Each row has a name. After each piece below comes the name of the row it's from. Each question is about the rows just above it.

<176>: [143 136 115 113 140 127]
<173>: [168 136 139 128 121 137]
<161>: [109  82 115 140 113 127]
<75>: [121 144 148 169  96  70]
<170>: [129 154 166 122 180 206]
<108>: [180 133 132 158 108 157]
<135>: [109  73  83 137 147 206]
<20>: [125 165 161  93 127 180]
<5>: [119 117 135 109 155 175]
<95>: [128 127 130 129 130 138]
<33>: [111  63 112 130 114 100]
[115 140 113 127] is in which row? | <161>
The row with [129 130] is | <95>
The row with [136 115 113] is | <176>
find: [148 169  96] | <75>

<153>: [123 122 130 128 128 124 106 149 150 121  93 128 106 114 130 138 117 133
 142 133 124 138 135 130 144 112 149 110 105 122 145 112 124 125  68 131
 121 108 122 121 152 138 128 146 114 129 126 126 113 110 132 120 124 129
 117 129 141 131 126 131]
<174>: [ 97 121 127 123  97 112 122 126 132 145  97 108 119 133 101 131 117 138
 133 155 124 124 129 130 150 114 141 135 131 141 137 112 135 115 141 135
 144 125 149 132 145 132 150 109 133 110 126 132 136 110 123  97 112 129
 129 129 117 135 130 137]
<9>: [138 136 130 140 141 124 132 126 132 119 133 106 157 109 118 134 117 114
 129 133 147 127 124 130 112 114 115 130  97 124  90 112 128 136 151 135
 137 128 124 114  91 132 127 165 120 126  94 126 136 115 119 140 124 132
 132 116 144 135 136 108]
<166>: [132 138 130 133 139 129 130 107 120 108 161 120 119 121 118 128 117 131
 111 129 131 117 135 130 114 116 128 138 115 106 126 112 106 125 115 147
 126 128 111 121  95 126 124 106 120 129 129 118 159 113 115 167 129 131
 118 120 169 147 115 100]
<15>: [132 118  99 123 128 154 115 125 157 115 123 112 137 125 158 125 117 127
 130 121 126 145 108 146 123 116 123 133 144 138 138 112 121 131 109 112
 116 109 127 121 121 125 128 125 113 139 155 155 113 110 138 123 154 129
 117 112 108 112 130 107]
<76>: [125  68 131 121 108 122 121 152 138 128 145 120 150 133 118 120 117 126
 127 115 124 135 109 146 148 110 115 131  98 122 114 112 128 126 151 120
 141 161 127 121 143 143 114  99 116 141 114 127 152  78 129 116 124 110
 132 129 137 120 130 157]
<42>: [133 135 135 117 114 112 131 105 117 145 118 120 110 121 106 127 117 122
 133 144 118 135 129 130 123 113 124 115 105 129 137 112 134 106 137 131
 156 128 133 123 154 134 152 108 120 127 126  98 143  73 115 123 112 107
 154 131 144 131 137 159]
<7>: [132 148 130 140 141 124 132 126 132 119 133 106 157 109 118 134 117 114
 129 133 147 127 124 130 112 114 115 130  97 124  90 112 128 136 151 135
 137 128 124 121 159 132 147 132 123 121 109 121 128 110 123 124 104 129
 129 131 160 145 130 131]
<87>: [126 145 132 127 128 124 151 126 100 115 149 135 122 147 107 125 117 130
 116 114 124 123 129 130 120 114 121 118 105 120 118 112 128 132 157 131
 137 153  99 124 129 132 107  94 127 131 118 110 156 108 127 147 124 128
 151 140 106 131 139 155]
find: [118 128 117 131] | <166>
find: [126 151 120] | <76>
find: [130 123 113 124 115 105 129] | <42>
find: [ 97 121 127 123  97 112 122 126 132 145  97 108 119 133 101 131 117 138
 133 155 124 124 129 130 150 114 141 135 131 141 137 112 135 115 141 135
 144 125 149 132 145 132 150 109 133 110 126 132 136 110 123  97 112 129
 129 129 117 135 130 137] | <174>
Which row holds [125  68 131 121 108 122 121 152 138 128 146]? | <153>
The row with [126 112 106 125 115] is | <166>
Which row holds [128 154]? | <15>

